Small tables with named rows and columns. After each table, cells are looked up by row and column.

vebe:
|  | zitebul | zad | mumisi |
|---|---|---|---|
| kofumu | 88680 | -47051 | -37812 |
| sab | 68932 | 15990 | 28428 |
| bos | 60771 | 47550 | 49530 |
| tarar | 75524 | -44510 | -38787 |
| gamatug | 89678 | -50498 | -28244 |
| ravinop | 61884 | 30273 | 33888 |
| geleku | 95862 | -41034 | -22844 |
| kuf | 58015 | 37604 | 46364 |
| siz | 86433 | -40102 | -15480 |

bos, zitebul => 60771
geleku, zitebul => 95862
geleku, mumisi => -22844
kofumu, mumisi => -37812
kuf, zad => 37604
ravinop, zitebul => 61884
tarar, mumisi => -38787
tarar, zad => -44510
kuf, mumisi => 46364
sab, zitebul => 68932
tarar, zitebul => 75524
kofumu, zad => -47051
sab, mumisi => 28428

vozas
         mutuv  fizom  vuv  fuf  fuve  zel  sen  guguru  bis  laro
kis        155    153  133  131   125   72  100     123  153   127
kekila     133     95   98  112   103  119  118     116   99   105
fizuk       61     78   37  229    73  129  203     153   27    73
gukitiz    180    138  226  125   199   80  122      47  220   145
dofa       113    110  113  120   104  108  119     113  104   113
rubeva     160     92  119  124    63   86  132     100   87   128
luk         70    131   97   56    33   72   33     107   17    65
nep          1     78   86  226   113  164  188     124   60    27
taridu     166     74  235   91   249   66  113      23  202   124
mava        74     84   70  174    85  119  162     131   43    76
pak         53     93   83  165   106  144  159     126   83    74
reg        102    113  114  123   103  103  104     109  101    95
biruze     191    121  211  138   164   64  139      77  198   152
sot          2     84   86  225   110  164  186     126   63    25

What is the bis of kekila in vozas?
99
What is the vuv of taridu in vozas?
235
What is the fuve of biruze in vozas?
164
What is the fuf of taridu in vozas?
91
What is the vuv of mava in vozas?
70
What is the fuve of fizuk in vozas?
73
What is the guguru of kekila in vozas?
116
What is the laro of kis in vozas?
127
What is the sen of kis in vozas?
100
What is the sen of fizuk in vozas?
203
What is the zel of reg in vozas?
103
What is the bis of reg in vozas?
101
What is the mutuv of mava in vozas?
74
What is the bis of gukitiz in vozas?
220
What is the fizom of taridu in vozas?
74
What is the fuf of sot in vozas?
225
What is the zel of sot in vozas?
164
What is the laro of mava in vozas?
76
What is the sen of dofa in vozas?
119
What is the laro of reg in vozas?
95

Table medifun
,mul,putib,mim,dosu,lif,sarav,zul,mumevu,napigad,dep
mip,0.7,-1.6,1.0,-8.2,-7.0,1.5,-6.0,0.8,-0.3,-5.3
gor,3.0,2.0,-3.8,7.2,-5.1,2.3,4.4,4.7,-6.7,-2.2
dov,2.9,0.9,2.5,-2.3,0.4,1.7,1.8,-3.6,1.0,1.6
gemuta,1.9,2.2,1.8,-7.9,1.0,2.6,-7.8,6.6,5.7,1.3
sevozad,5.1,-1.6,-3.7,6.6,-4.1,1.7,-1.6,2.6,-6.5,-2.1

dosu of dov = -2.3
mul of mip = 0.7
mim of dov = 2.5
dosu of gor = 7.2
sarav of mip = 1.5
putib of gemuta = 2.2
dep of gor = -2.2
zul of mip = -6.0
lif of sevozad = -4.1
putib of mip = -1.6
dep of gemuta = 1.3
Which row has the largest mul? sevozad

Table dit
|  | risunan | vasa | vokomi | valisu | moleb | vomu |
|---|---|---|---|---|---|---|
| lobomiv | 2.944 | 8.731 | 0.866 | 4.090 | 0.020 | 3.609 |
| barif | 2.284 | 7.645 | 3.523 | 2.876 | 4.891 | 7.769 |
| pozonuk | 0.004 | 0.561 | 1.946 | -0.848 | -1.146 | -1.530 |
| sutud | -2.181 | 0.283 | 0.675 | 6.531 | -2.379 | 6.436 |
| lare | 1.951 | -0.257 | 0.909 | 1.773 | -1.685 | 0.003 |
| fof | 1.362 | -0.648 | 0.047 | 1.201 | -0.251 | -3.396 |
| ketizi | 0.605 | 0.348 | -0.012 | 1.421 | -0.828 | 0.898 |
| muvav | 0.327 | 0.093 | 0.215 | 0.184 | 0.413 | -0.134 |
| detok | 3.794 | 0.601 | 0.273 | 2.218 | -5.768 | -0.410 |
| mibik | 0.545 | 0.676 | 0.449 | 1.330 | -0.089 | -0.319 |
| zere | 0.167 | 0.189 | 0.681 | 0.530 | 0.835 | -0.453 |

vomu of detok: -0.410
moleb of detok: -5.768
vokomi of detok: 0.273
vokomi of muvav: 0.215
valisu of barif: 2.876
risunan of zere: 0.167
vokomi of pozonuk: 1.946
valisu of lobomiv: 4.090
vasa of zere: 0.189
risunan of mibik: 0.545
vasa of fof: -0.648
vasa of detok: 0.601
vokomi of sutud: 0.675
vokomi of fof: 0.047
valisu of detok: 2.218

